Below are the code and all the weights of a small trained network. Each question names an input and a class and asks about switching units off, where a switched-off unit gives its printed mean instead of its output.

import numpy as np


def w(rows, s, z=0):
    codes = np.array(rows[::2]) - 128.0
    scale = np.full(codes.shape[1], s)
    scale[-1] = z or s
    return codes * scale


def norm(h):
    return h / np.sqrt((h * h).mean(-1, keepdims=True) + 1e-5)


def f(y):
    return np.maximum(y, 0)


def log_softmax(a):
    a = a - a.max(-1, keepdims=True)
    return a - np.log(np.exp(a).sum(-1, keepdims=True))


def net(x, mask):
    res = np.array(x, float).reshape(1, 4) / 4 @ E
    u = 0
    for l in range(3):
        y = f(norm(res) @ A[l][:, :-1].T + A[l][:, -1])
        res = res + np.where(mask[u : u + 10], y, B[l][:, -1]) @ B[l][:, :-1]
        u += 10
    return log_softmax(norm(res)[-1] @ U[:, :-1].T + U[:, -1])


A, B = {}, {}
E = w([
[85,121,141,254],'x0',
[186,107,216,134],'x1',
[50,193,193,108],'x2',
[187,251,111,170],'x3',
],0.0066)
A[0] = w([
[192,105,86,73,104],'L0N0',
[62,104,160,109,189],'L0N1',
[119,128,136,56,4],'L0N2',
[139,2,92,130,98],'L0N3',
[125,53,97,239,59],'L0N4',
[107,118,9,102,18],'L0N5',
[212,160,62,164,186],'L0N6',
[71,111,149,172,139],'L0N7',
[204,82,195,124,89],'L0N8',
[67,136,77,134,17],'L0N9',
],0.016,0.0023)
B[0] = w([
[125,142,5,138,212],'L0N0',
[132,155,188,64,199],'L0N1',
[121,149,37,127,174],'L0N2',
[186,111,223,32,255],'L0N3',
[198,177,44,187,236],'L0N4',
[98,72,141,222,207],'L0N5',
[214,102,214,62,232],'L0N6',
[149,185,80,186,194],'L0N7',
[80,69,121,229,214],'L0N8',
[127,84,190,164,171],'L0N9',
],0.021,0.0082)
A[1] = w([
[106,202,184,146,157],'L1N0',
[102,177,64,109,126],'L1N1',
[49,29,127,249,170],'L1N2',
[240,176,245,90,52],'L1N3',
[222,215,54,196,171],'L1N4',
[111,126,5,93,66],'L1N5',
[81,91,49,123,4],'L1N6',
[64,243,111,130,120],'L1N7',
[113,75,72,68,115],'L1N8',
[30,182,108,117,106],'L1N9',
],0.013,0.0022)
B[1] = w([
[233,63,114,82,168],'L1N0',
[168,105,102,114,143],'L1N1',
[103,77,164,248,181],'L1N2',
[23,116,147,59,251],'L1N3',
[29,165,110,97,244],'L1N4',
[108,197,106,141,156],'L1N5',
[101,180,62,165,147],'L1N6',
[235,150,173,124,160],'L1N7',
[75,235,166,148,161],'L1N8',
[237,166,211,146,144],'L1N9',
],0.015,0.012)
A[2] = w([
[138,184,165,155,150],'L2N0',
[134,76,157,144,233],'L2N1',
[90,86,159,79,251],'L2N2',
[96,151,194,117,115],'L2N3',
[143,199,102,145,113],'L2N4',
[253,119,91,98,34],'L2N5',
[132,200,124,72,181],'L2N6',
[110,195,34,138,129],'L2N7',
[72,90,195,240,147],'L2N8',
[86,206,108,132,29],'L2N9',
],0.015,0.0022)
B[2] = w([
[164,76,85,84,190],'L2N0',
[100,188,152,170,204],'L2N1',
[80,116,53,86,251],'L2N2',
[101,94,109,76,206],'L2N3',
[159,126,56,121,203],'L2N4',
[230,172,216,134,214],'L2N5',
[95,59,143,180,254],'L2N6',
[163,129,4,153,234],'L2N7',
[62,65,168,221,252],'L2N8',
[210,147,78,151,203],'L2N9',
],0.022,0.007)
U = w([
[200,114,7,190,137],'0',
[67,57,162,34,152],'1',
[101,44,181,249,150],'2',
[250,111,223,93,130],'3',
[98,157,127,145,170],'4',
[100,239,160,131,15],'5',
[111,224,164,131,9],'6',
],0.015,0.011)

Each question gives the input, the list of numbers given to net, and the class t.
The units are the neurons (one row each of A and B). Each row of codes is followed by its name. A weight is (code - 128) times the scale printed after its matrix; where a second scale follows, it is the last column's (A, B and U).
mask holds one flag per neuron, layer by layer. A switched-off neuron (its flag False) gives its mean, the last column of its row in B, instead of its output. The means were averaged over made-up inputs and are rounded, as every weight is.
A unit's drop is (log p(t) with every unit on - log p(t) with that unit switched off) / (log p(t) with every unit on - log p(t) with every unit switched off).
The circuit of an input: a set's keep is (log p(t) with only the set's units on - log p(t) with every unit switched off) / (log p(t) with every unit on - log p(t) with every unit switched off). Starting from the 12 units with the biggest drops (on a tie, the unit counted first), units are removed one at a time, each time the one whose removal leaves the highest keep (on an exact tie, the one counted first), for as long as the keep stays at least 0.8.
units of the circuit, in order: the units of the circuit, biggest drop first
unit that matters most: the unit with the biggest drop
k most important neurons: the k neurons with the biggest drops, biggest first
top k neurons in layer l: the k neurons of layer l with the biggest drops, biggest first
input [7,1,-8,-7], class 3: units of the circuit, in order	[L0N3]
input [-6,7,4,5], class 2: 4 most important neurons	[L0N8; L0N3; L0N4; L1N2]
input [6,-7,-1,5], class 2: 4 most important neurons	[L0N9; L0N5; L0N3; L0N0]
input [7,-5,-5,8], class 1: units of the circuit, in order	[L0N0; L1N3; L0N8]
input [1,1,0,1], class 4: units of the circuit, in order	[L0N3; L1N4]
input [0,-7,0,-8], class 1: top 3 neurons in layer 0	[L0N3; L0N1; L0N8]
input [-6,-8,5,1], class 2: 2 most important neurons	[L0N5; L1N2]
input [4,4,-5,-8], class 1: units of the circuit, in order	[L0N3; L1N3]
input [-5,7,-1,2], class 2: 3 most important neurons	[L0N8; L1N2; L0N4]
input [6,-4,-4,7], class 1: 4 most important neurons	[L0N6; L0N0; L1N3; L0N2]
input [4,-5,-7,-1], class 3: 2 most important neurons	[L0N3; L0N4]
input [-5,5,-1,-7], class 1: 3 most important neurons	[L0N3; L0N5; L0N4]
input [4,3,-6,-8], class 1: 3 most important neurons	[L0N3; L1N3; L0N6]
input [-5,-7,-3,-3], class 2: most important neuron	[L0N5]
input [-1,-3,7,-4], class 3: 2 most important neurons	[L0N6; L0N3]
input [5,-8,4,4], class 2: 2 most important neurons	[L0N9; L0N3]
input [1,-7,8,-2], class 3: top 3 neurons in layer 1	[L1N0; L1N7; L1N4]
input [0,-5,1,4], class 2: top 4 neurons in layer 0	[L0N5; L0N3; L0N1; L0N9]
input [-3,7,-8,3], class 3: top 3 neurons in layer 0	[L0N6; L0N5; L0N0]
input [-1,-1,-5,-5], class 1: unit that matters most	L0N3
input [2,2,-6,-5], class 3: top 2 neurons in layer 0	[L0N3; L0N4]
